Below is a small trained network, with its code and all its weights. Each question gives an input and a class and asks what happens when units are switched off, that is, made to give their printed mean instead of their output.

import numpy as np


def w(rows, s, z=0):
    codes = np.array(rows[::2]) - 128.0
    scale = np.full(codes.shape[1], s)
    scale[-1] = z or s
    return codes * scale


def norm(h):
    return h / np.sqrt((h * h).mean(-1, keepdims=True) + 1e-5)


def f(y):
    return y / 2 * (1 + np.tanh(0.7978845608 * (y + 0.044715 * y**3)))


def log_softmax(a):
    a = a - a.max(-1, keepdims=True)
    return a - np.log(np.exp(a).sum(-1, keepdims=True))


def net(x, mask):
    res = np.array(x, float).reshape(1, 2) / 4 @ E
    u = 0
    for l in range(2):
        y = f(norm(res) @ A[l][:, :-1].T + A[l][:, -1])
        res = res + np.where(mask[u : u + 4], y, B[l][:, -1]) @ B[l][:, :-1]
        u += 4
    return log_softmax(norm(res)[-1] @ U[:, :-1].T + U[:, -1])


A, B = {}, {}
E = w([
[105,177,62,196,93],'x0',
[123,222,254,90,71],'x1',
],0.0079)
A[0] = w([
[31,53,104,137,196,38],'L0N0',
[64,133,214,89,73,253],'L0N1',
[126,17,254,119,254,136],'L0N2',
[97,50,81,155,198,222],'L0N3',
],0.0065,0.0011)
B[0] = w([
[189,133,168,76,150,190],'L0N0',
[161,175,65,121,126,236],'L0N1',
[7,119,91,212,183,248],'L0N2',
[159,202,126,108,162,252],'L0N3',
],0.011,0.0043)
A[1] = w([
[170,10,106,154,189,110],'L1N0',
[91,107,42,101,161,2],'L1N1',
[190,57,45,161,135,76],'L1N2',
[184,152,111,210,112,94],'L1N3',
],0.011,0.002)
B[1] = w([
[137,115,170,136,2,248],'L1N0',
[161,194,116,122,131,248],'L1N1',
[64,149,191,105,63,254],'L1N2',
[127,27,142,158,207,225],'L1N3',
],0.012,0.0037)
U = w([
[159,228,137,63,61,147],'0',
[58,124,135,191,170,209],'1',
[165,149,64,111,254,179],'2',
[154,87,151,93,157,1],'3',
],0.016,0.0057)

Each question gives the input, the list of numbers given to net, and the class t.
The units are the neurons (one row each of A and B). Each row of codes is followed by its name. A weight is (code - 128) times the scale printed after its matrix; where a second scale follows, it is the last column's (A, B and U).
mask holds one flag per neuron, layer by layer. A switched-off neuron (its flag False) gives its mean, the last column of its row in B, instead of its output. The means were averaged over made-up inputs and are rounded, as every weight is.
A unit's drop is (log p(t) with every unit on - log p(t) with that unit switched off) / (log p(t) with every unit on - log p(t) with every unit switched off).
The circuit of an input: a set's keep is (log p(t) with only the set's units on - log p(t) with every unit switched off) / (log p(t) with every unit on - log p(t) with every unit switched off). Starting from all 8 units, units are removed one at a time, each time the one whose removal leaves the highest keep (on an exact tie, the one counted first), for as long as the keep stays at least 0.8.
circuit, biggest first: the units of the circuit, biggest drop first
k most important neurons: the k neurons with the biggest drops, biggest first
k most important neurons of layer l: the k neurons of layer l with the biggest drops, biggest first
input [2,0], class 2: circuit, biggest first -> (L1N0)
input [3,-3], class 2: 3 most important neurons of layer 0 -> (L0N3 L0N2 L0N0)
input [8,-8], class 0: circuit, biggest first -> (L1N2 L0N2)
input [3,1], class 2: 3 most important neurons -> (L1N2 L1N0 L1N3)
input [-1,3], class 2: circuit, biggest first -> (L1N0 L1N2)
input [0,2], class 2: 3 most important neurons -> (L0N1 L1N2 L1N0)
input [3,-2], class 2: circuit, biggest first -> (L1N0 L0N2)
input [8,5], class 1: 2 most important neurons of layer 0 -> (L0N3 L0N0)
input [-8,-3], class 1: 2 most important neurons -> (L0N2 L1N0)
input [-8,-8], class 0: 3 most important neurons -> (L1N0 L1N3 L1N1)
input [-6,3], class 1: 3 most important neurons -> (L0N2 L0N3 L0N0)
input [5,2], class 1: 2 most important neurons of layer 0 -> (L0N3 L0N0)
input [-3,-4], class 0: 2 most important neurons of layer 1 -> (L1N3 L1N0)
input [5,-5], class 0: most important neuron -> (L1N2)
input [3,0], class 2: 3 most important neurons -> (L1N0 L1N3 L1N2)
input [-5,-5], class 0: 4 most important neurons -> (L1N3 L1N0 L1N1 L0N0)
input [1,-2], class 2: 3 most important neurons -> (L0N3 L1N0 L1N2)
input [0,3], class 2: circuit, biggest first -> (L1N2 L1N0)
input [-8,-2], class 1: 2 most important neurons -> (L0N2 L1N0)
input [0,1], class 2: 2 most important neurons -> (L1N0 L1N3)
input [2,2], class 2: 2 most important neurons -> (L1N2 L1N0)
input [8,3], class 1: 2 most important neurons of layer 1 -> (L1N3 L1N1)
input [-1,1], class 2: 3 most important neurons of layer 1 -> (L1N0 L1N2 L1N1)
